[[-13  -3  16   9 -36]
 [  3   3  -1   2  15]
 [  7 -15   7 -14 -37]
 [-24  27 -14  23  29]]
->
[[  3  -1]
 [-15   7]]

[[ 19   0  36   2   2]
 [-12  -2  10   0   3]
 [-14   0 -13  -2   5]
 [  0  -2  21   2  -2]
 [-16  -2  12   0   5]]
->
[[ -2  10]
 [  0 -13]]

[[ -1  35  -7  -5  18]
 [ 20 -32  28   9  17]
 [ 29   2   9 -14  14]]
->
[[-32  28]
 [  2   9]]

[[  7 -14  -8]
 [ -7   8 -12]
 [ 13  -8  22]
 [  3   2  11]
 [ 33 -19  45]]
->
[[  8 -12]
 [ -8  22]]

[[ -3   1  10]
 [ 31  -6 -37]
 [ -1  36  -8]
 [  9  -1 -26]
 [  1  23   1]]
->
[[ -6 -37]
 [ 36  -8]]

[[ 27  24   0  15 -36]
 [-14  -1   5   9  26]
 [ 31  -9  -8  15  -8]]
->
[[-1  5]
 [-9 -8]]

[[-27  33   9  32   0]
 [  7  -4  -7 -17   5]
 [-38  41  -7  36  25]]
->
[[-4 -7]
 [41 -7]]

[[ -3  36   7]
 [-23 -44 -14]
 [-13 -26  -3]]
->
[[-44 -14]
 [-26  -3]]
---
[[ 11  18  19]
 [ 17 -33 -11]
 [ -3   5  14]
 [ 20 -21   1]
 [ 13   4   0]
 [ -3  11  21]
 [ 28  -6  -1]]
->
[[ 18  19  11]
 [-33 -11  17]
 [  5  14  -3]
 [-21   1  20]
 [  4   0  13]
 [ 11  21  -3]
 [ -6  -1  28]]

[[ 14 -12  35  12]
 [ 12   3  23  -5]
 [ -6 -14  26  46]
 [ -2  18  -4  -6]
 [-14  -9  34  32]
 [-17  -2  23  17]
 [ 28  -3  -2   8]]
->
[[-12  35  12  14]
 [  3  23  -5  12]
 [-14  26  46  -6]
 [ 18  -4  -6  -2]
 [ -9  34  32 -14]
 [ -2  23  17 -17]
 [ -3  -2   8  28]]

[[ 12   5  15]
 [-22   4 -25]
 [-26  28 -16]
 [  2   1  -3]
 [  4   6   9]
 [  1   1  -7]
 [-12  42   6]]
->
[[  5  15  12]
 [  4 -25 -22]
 [ 28 -16 -26]
 [  1  -3   2]
 [  6   9   4]
 [  1  -7   1]
 [ 42   6 -12]]

[[-15  21 -17 -17  40 -23   1  11  11  15  28  16   0  -1  11]
 [ 18 -22 -27  23  -2 -24  12 -23  -6 -24  13   0  -6 -37  21]
 [-39 -16 -17 -36  34 -37 -37  -9 -33  15  31  35  -8  -6 -37]
 [ 36  37  33   9 -13  -1 -24  -6 -17  -1 -11  13   2  15 -17]]
->
[[ 21 -17 -17  40 -23   1  11  11  15  28  16   0  -1  11 -15]
 [-22 -27  23  -2 -24  12 -23  -6 -24  13   0  -6 -37  21  18]
 [-16 -17 -36  34 -37 -37  -9 -33  15  31  35  -8  -6 -37 -39]
 [ 37  33   9 -13  -1 -24  -6 -17  -1 -11  13   2  15 -17  36]]

[[-37   3  18  15  23]
 [-29  25 -19  36  14]
 [ 28  27   7  13 -13]
 [  1 -14  14 -14  11]
 [ 15   0   3  26  10]
 [-10  37 -17  30 -24]
 [-15 -12 -26 -31 -16]
 [-10  -7 -30  20 -26]
 [-34   1   6 -13  -7]]
->
[[  3  18  15  23 -37]
 [ 25 -19  36  14 -29]
 [ 27   7  13 -13  28]
 [-14  14 -14  11   1]
 [  0   3  26  10  15]
 [ 37 -17  30 -24 -10]
 [-12 -26 -31 -16 -15]
 [ -7 -30  20 -26 -10]
 [  1   6 -13  -7 -34]]

[[ 37 -10 -11 -14  -3  -8]
 [ -6  -6  -8   8   1  38]
 [-11 -12 -17   7   7  34]
 [ 34 -14 -22 -14   3   6]
 [ -7 -10 -18   3  29  15]
 [-13  27  -7   0   3 -22]
 [  6  -9 -11   3   2  37]
 [-26 -10  -5  -1  13 -20]]
->
[[-10 -11 -14  -3  -8  37]
 [ -6  -8   8   1  38  -6]
 [-12 -17   7   7  34 -11]
 [-14 -22 -14   3   6  34]
 [-10 -18   3  29  15  -7]
 [ 27  -7   0   3 -22 -13]
 [ -9 -11   3   2  37   6]
 [-10  -5  -1  13 -20 -26]]
